Here is a tiny trained network, its code and every weight. The questions are about switching its units off for an input and a target symbol, where a switched-off unit gives its printed mean instead of its output.

import numpy as np


def w(rows, s, z=0):
    codes = np.array(rows[::2]) - 128.0
    scale = np.full(codes.shape[1], s)
    scale[-1] = z or s
    return codes * scale


def norm(h):
    return h / np.sqrt((h * h).mean(-1, keepdims=True) + 1e-5)


def softmax(a):
    e = np.exp(a - a.max(-1, keepdims=True))
    return e / e.sum(-1, keepdims=True)


def log_softmax(a):
    a = a - a.max(-1, keepdims=True)
    return a - np.log(np.exp(a).sum(-1, keepdims=True))


def net(x, mask):
    ids = ['ΘΣαδεζηλμτφψω'.index(c) for c in x.split()]
    T = len(ids)
    res = E[ids] + P[:T]
    u = 0
    for l in range(3):
        r = norm(res)
        for j in range(2):
            rows = slice(2 * j, 2 * j + 2)
            q, k, v = (r @ M[l][rows].T for M in (Q, K, V))
            z = softmax(np.where(np.tri(T) > 0, q @ k.T / 2**0.5, -1e9)) @ v
            o = O[l][rows]
            res = res + np.where(mask[u + j], z, o[:, -1]) @ o[:, :-1]
        u += 2
    return log_softmax(norm(res)[-1] @ U[:, :-1].T + U[:, -1])


Q, K, V, O = {}, {}, {}, {}
E = w([
[107,67,71,126,155,108,201,209,79,80,149,109],'Θ',
[126,137,176,65,149,77,154,64,82,60,125,181],'Σ',
[114,124,126,145,121,102,149,127,114,59,163,27],'α',
[124,95,94,114,91,227,104,141,147,177,144,146],'δ',
[109,109,91,231,166,130,90,205,103,181,171,128],'ε',
[129,154,154,194,163,152,152,197,123,38,217,78],'ζ',
[218,192,95,154,190,99,56,98,100,174,54,142],'η',
[176,138,150,182,173,73,70,64,81,115,40,86],'λ',
[150,145,120,160,135,252,168,192,98,73,43,81],'μ',
[126,154,95,96,118,143,119,87,98,60,142,131],'τ',
[192,62,177,87,197,100,76,96,174,94,107,137],'φ',
[62,119,172,61,117,80,134,141,121,153,120,104],'ψ',
[155,161,188,93,37,135,28,160,118,114,138,212],'ω',
],0.022)
P = w([
[70,86,139,93,248,160,86,94,145,103,157,132],'0',
[63,99,116,103,181,145,95,65,183,83,125,135],'1',
[113,93,96,82,135,139,72,78,144,120,90,128],'2',
[118,179,156,72,129,92,147,134,143,110,183,96],'3',
[153,149,118,96,78,155,119,122,127,149,83,103],'4',
[148,168,135,103,67,146,141,126,124,134,79,108],'5',
[181,184,154,77,49,154,167,131,119,151,109,99],'6',
],0.013)
Q[0] = w([
[110,170,164,105,167,221,73,176,113,125,95,160],'0.h1',
[59,53,2,143,50,105,175,194,150,95,197,135],'0.h1',
[147,131,224,100,167,56,134,117,147,214,102,184],'0.h2',
[130,190,51,82,180,166,71,46,142,64,156,66],'0.h2',
],0.0069)
K[0] = w([
[154,175,115,132,73,164,102,83,121,165,153,213],'0.h1',
[62,152,22,166,208,138,115,111,76,116,185,154],'0.h1',
[132,190,186,91,117,51,160,193,131,225,96,152],'0.h2',
[180,151,87,88,29,141,40,64,176,3,153,147],'0.h2',
],0.0064)
V[0] = w([
[84,105,116,131,128,119,134,122,115,145,121,75],'0.h1',
[70,183,85,202,116,123,199,123,1,165,148,188],'0.h1',
[178,136,154,125,143,93,209,122,168,186,135,121],'0.h2',
[143,174,168,102,138,144,118,109,96,148,151,125],'0.h2',
],0.0094)
O[0] = w([
[147,144,96,194,99,98,172,97,128,162,117,130,132],'0.h1',
[202,117,160,61,100,164,108,96,254,126,86,69,1],'0.h1',
[146,113,145,135,195,171,73,124,70,157,51,174,26],'0.h2',
[116,109,57,100,120,165,107,65,218,60,79,88,142],'0.h2',
],0.0096,0.0092)
Q[1] = w([
[145,151,13,71,203,233,98,144,129,111,167,58],'1.h1',
[93,151,159,156,210,84,66,126,136,65,50,191],'1.h1',
[165,206,8,193,66,184,253,140,147,72,150,97],'1.h2',
[182,6,221,181,182,178,168,166,225,192,139,206],'1.h2',
],0.0056)
K[1] = w([
[144,155,127,148,95,176,73,163,145,140,98,176],'1.h1',
[112,95,184,163,145,104,91,121,96,100,86,138],'1.h1',
[167,115,65,155,108,168,153,104,112,96,154,84],'1.h2',
[93,32,122,133,255,143,104,135,182,176,165,102],'1.h2',
],0.0097)
V[1] = w([
[48,77,162,168,139,63,183,99,106,41,79,130],'1.h1',
[174,177,127,165,74,68,158,117,160,144,136,101],'1.h1',
[123,124,3,137,163,125,222,39,84,70,128,70],'1.h2',
[62,189,223,101,166,92,152,109,165,153,60,83],'1.h2',
],0.006)
O[1] = w([
[194,141,126,76,78,178,35,108,78,185,174,118,218],'1.h1',
[68,203,178,83,85,42,171,39,20,91,148,117,102],'1.h1',
[145,56,166,144,220,95,255,160,216,171,115,106,254],'1.h2',
[93,130,156,100,163,149,79,173,157,203,50,49,93],'1.h2',
],0.0095,0.0074)
Q[2] = w([
[149,98,94,185,65,156,171,234,186,98,141,128],'2.h1',
[226,118,159,166,143,3,169,117,57,254,143,178],'2.h1',
[156,161,180,102,149,139,126,109,5,132,40,147],'2.h2',
[93,152,152,139,133,88,68,146,117,156,188,199],'2.h2',
],0.0074)
K[2] = w([
[200,99,138,200,169,52,146,96,176,221,243,154],'2.h1',
[106,210,196,130,54,82,234,169,68,190,69,160],'2.h1',
[77,217,198,109,55,151,86,189,43,110,23,135],'2.h2',
[94,154,149,132,109,120,2,160,44,149,189,210],'2.h2',
],0.006)
V[2] = w([
[103,101,72,100,138,164,86,150,114,254,175,71],'2.h1',
[224,143,193,168,149,62,112,64,207,130,193,186],'2.h1',
[198,105,136,128,68,125,130,122,66,53,95,122],'2.h2',
[113,125,133,110,73,26,20,94,59,139,101,86],'2.h2',
],0.0074)
O[2] = w([
[4,105,92,79,100,125,172,173,154,137,142,103,249],'2.h1',
[178,129,108,178,116,219,99,32,128,147,152,138,171],'2.h1',
[93,137,47,172,159,113,103,100,114,96,197,37,42],'2.h2',
[131,114,156,80,114,195,61,102,200,214,151,143,2],'2.h2',
],0.012,0.0048)
U = w([
[80,90,32,154,182,173,202,170,223,103,195,42,165],'Θ',
[134,63,132,84,157,189,127,128,170,97,131,106,83],'Σ',
[149,153,171,165,2,94,193,97,70,128,140,125,140],'α',
[129,103,159,126,109,123,133,113,120,129,122,129,30],'δ',
[132,129,172,100,124,120,137,107,137,120,120,143,86],'ε',
[117,139,138,112,140,139,128,108,140,112,127,119,68],'ζ',
[152,210,118,128,190,126,117,133,190,127,78,180,202],'η',
[127,120,158,142,158,194,132,74,142,211,119,61,185],'λ',
[110,160,155,119,129,16,83,135,123,86,79,125,99],'μ',
[180,120,139,146,106,90,143,64,111,149,97,140,108],'τ',
[104,100,121,132,192,89,96,139,38,149,158,164,3],'φ',
[59,125,139,48,135,88,123,171,166,162,99,114,150],'ψ',
[92,150,61,104,87,113,55,99,157,90,177,95,206],'ω',
],0.0088,0.0039)

Each question gives the input, a string of symbols that net reads in full, and the target symbol t.
The units are the heads (2 rows each of Q, K, V and O). Each row of codes is followed by its name. A weight is (code - 128) times the scale printed after its matrix; where a second scale follows, it is the last column's (O and U).
mask holds one flag per head, layer by layer. A switched-off head (its flag False) gives its mean, the last column of its rows in O, instead of its output. The means were averaged over made-up inputs and are rounded, as every weight is.
A unit's drop is (log p(t) with every unit on - log p(t) with that unit switched off) / (log p(t) with every unit on - log p(t) with every unit switched off).
The circuit of an input: a set's keep is (log p(t) with only the set's units on - log p(t) with every unit switched off) / (log p(t) with every unit on - log p(t) with every unit switched off). Starting from all 6 units, units are removed one at a time, each time the one whose removal leaves the highest keep (on an exact tie, the one counted first), for as long as the keep stays at least 0.8.
units of the circuit, in order: the units of the circuit, biggest drop first
unit that matters most: the unit with the biggest drop
which heads matter: for each layer, one digit per head in row order, 1 if its drop is at least 0.15 and else 0, layers parted by /
drop when u is switched off: that unit's drop, to one decimal
input α α ω α, target α: units of the circuit, in order : (0.h1 1.h1)
input μ α λ η, target λ: units of the circuit, in order : (1.h1 2.h2)
input ε ω ε μ ζ η, target μ: which heads matter : 11 / 10 / 10
input α λ Σ, target λ: unit that matters most : 1.h1
input ε ψ φ, target ψ: units of the circuit, in order : (1.h2 2.h1)
input Σ α α δ ω τ, target Θ: which heads matter : 01 / 01 / 00
input Σ Θ ω Σ, target ω: units of the circuit, in order : (1.h2 2.h2)
input ζ Σ ω δ φ ω φ, target ω: which heads matter : 10 / 01 / 01
input ψ Σ Σ, target ψ: units of the circuit, in order : (1.h2 2.h1 1.h1)
input μ ε η τ τ ε, target α: units of the circuit, in order : (1.h1 0.h1 2.h2 0.h2)
input α Σ ε μ φ μ Σ, target φ: units of the circuit, in order : (0.h1 0.h2)
input α ζ ψ ψ φ, target ψ: units of the circuit, in order : (2.h1 1.h2)
input ε ω ε, target α: which heads matter : 11 / 11 / 01
input ζ λ η, target λ: units of the circuit, in order : (2.h2 1.h1)
input ε α ε Σ ζ ζ, target α: units of the circuit, in order : (1.h1 0.h2 2.h2)
input τ Θ Σ, target τ: unit that matters most : 2.h1
input ε η α Θ ζ μ λ, target μ: which heads matter : 00 / 00 / 10
input α λ τ φ η, target φ: which heads matter : 10 / 00 / 00
input ψ η ψ Θ λ, target ψ: units of the circuit, in order : (2.h1 1.h2)
input λ α α α α, target α: units of the circuit, in order : (1.h1)
input τ α ω ω ε η, target ω: which heads matter : 00 / 01 / 01
input λ η ψ λ Σ, target ψ: units of the circuit, in order : (1.h2 0.h2 2.h1)
input τ α ζ δ ω, target ω: which heads matter : 00 / 00 / 01
input λ ω ψ, target ω: drop when 1.h2 is switched off : 0.7
input Σ δ τ ω α μ λ, target μ: drop when 0.h2 is switched off : 1.1
